Below are the code and all the weights of a small trained network. Each question names an input and a class and asks about switching units off, where a switched-off unit gives its printed mean instead of its output.

import numpy as np


def w(rows, s, z=0):
    codes = np.array(rows[::2]) - 128.0
    scale = np.full(codes.shape[1], s)
    scale[-1] = z or s
    return codes * scale


def f(y):
    return np.maximum(y, 0)


def log_softmax(a):
    a = a - a.max(-1, keepdims=True)
    return a - np.log(np.exp(a).sum(-1, keepdims=True))


def net(x, mask):
    res = np.array(x, float).reshape(1, 5) / 4 @ E
    y = f(res @ A[0][:, :-1].T + A[0][:, -1])
    res = res + np.where(mask, y, B[0][:, -1]) @ B[0][:, :-1]
    return log_softmax(res[-1] @ U[:, :-1].T + U[:, -1])


A, B = {}, {}
E = w([
[127,144,140,135,133,135,126,131,125,124],'x0',
[186,143,153,119,92,101,250,181,67,174],'x1',
[130,119,121,119,128,119,129,128,132,126],'x2',
[31,148,167,170,53,30,134,52,170,74],'x3',
[161,70,217,139,181,64,134,156,168,171],'x4',
],0.015)
A[0] = w([
[49,91,191,161,118,81,26,30,205,114,68],'n1',
[100,208,46,89,36,156,77,131,112,69,2],'n2',
[121,75,135,115,167,182,104,93,156,51,58],'n3',
[107,197,28,80,54,248,205,148,58,98,147],'n4',
[48,145,159,121,77,113,223,61,179,100,4],'n5',
[97,176,47,95,47,142,71,106,63,131,191],'n6',
[153,148,112,98,145,149,60,106,155,110,49],'n7',
[122,146,64,104,35,162,89,81,55,78,220],'n8',
[165,156,167,147,27,81,255,166,72,167,46],'n9',
[165,91,103,87,246,215,72,150,95,208,38],'n10',
[103,113,43,151,195,127,53,157,156,82,22],'n11',
[190,117,112,96,137,149,167,204,36,200,124],'n12',
[92,69,116,106,157,212,15,107,178,75,209],'n13',
[76,163,66,114,58,209,143,110,102,57,196],'n14',
],0.0096,0.0088)
B[0] = w([
[86,171,106,141,54,130,66,55,126,111,250],'n1',
[90,91,194,226,228,33,110,136,206,69,192],'n2',
[147,159,155,79,30,155,154,109,166,188,160],'n3',
[79,194,151,56,54,116,54,44,185,155,244],'n4',
[212,125,67,140,216,174,211,208,2,148,202],'n5',
[197,139,206,134,180,106,132,193,141,162,212],'n6',
[194,153,114,78,103,147,197,134,137,154,153],'n7',
[155,145,150,110,96,130,151,191,157,147,223],'n8',
[169,54,183,171,191,107,197,179,148,87,233],'n9',
[121,45,150,195,254,121,148,158,87,86,216],'n10',
[134,195,82,132,82,192,165,144,69,175,168],'n11',
[107,188,117,97,62,136,94,65,178,194,232],'n12',
[173,42,203,214,172,102,157,182,123,95,227],'n13',
[204,147,157,156,174,174,180,166,189,109,225],'n14',
],0.01,0.022)
U = w([
[171,130,135,124,166,186,152,168,125,190,255],'0',
[106,85,149,183,189,88,127,127,135,84,130],'1',
[42,215,115,65,42,100,38,9,179,138,180],'2',
],0.015,0.0014)

Each question gives the input, the list of numbers given to net, and the class t.
The units are the neurons (one row each of A and B). Each row of codes is followed by its name. A weight is (code - 128) times the scale printed after its matrix; where a second scale follows, it is the last column's (A, B and U).
mask holds one flag per neuron, in row order. A switched-off neuron (its flag False) gives its mean, the last column of its row in B, instead of its output. The means were averaged over made-up inputs and are rounded, as every weight is.
A unit's drop is (log p(t) with every unit on - log p(t) with that unit switched off) / (log p(t) with every unit on - log p(t) with every unit switched off).
The circuit of an input: a set's keep is (log p(t) with only the set's units on - log p(t) with every unit switched off) / (log p(t) with every unit on - log p(t) with every unit switched off). Starting from the 12 units with the biggest drops (on a tie, the unit counted first), units are removed one at a time, each time the one whose removal leaves the highest keep (on an exact tie, the one counted first), for as long as the keep stays at least 0.8.
units of the circuit, in order: the units of the circuit, biggest drop first
unit that matters most: the unit with the biggest drop
top k neurons: the k neurons with the biggest drops, biggest first
drop of u: that unit's drop, to one decimal
input [4,2,-2,7,-2], class 0: top 2 neurons : n5, n10
input [-2,5,-1,0,-6], class 2: unit that matters most : n4
input [-8,-5,-8,0,-3], class 0: top 3 neurons : n11, n10, n3
input [5,6,-4,1,8], class 1: top 3 neurons : n9, n5, n8
input [-2,-7,-4,-6,2], class 1: top 2 neurons : n10, n13
input [-5,5,5,7,-7], class 0: top 2 neurons : n5, n8
input [-5,0,-5,-4,5], class 1: top 3 neurons : n10, n5, n8
input [-4,0,-7,-6,6], class 1: top 2 neurons : n10, n5
input [3,1,4,7,0], class 0: top 4 neurons : n5, n2, n4, n10
input [-1,0,7,6,5], class 2: top 3 neurons : n1, n13, n10
input [-5,-5,4,-5,1], class 1: top 3 neurons : n10, n13, n5
input [-4,-5,0,4,2], class 2: drop of n9 : 0.2
input [4,1,1,8,-7], class 0: drop of n2 : -0.1
input [8,7,8,-2,-7], class 2: units of the circuit, in order : n4
input [3,-3,-3,2,3], class 2: drop of n1 : 0.1
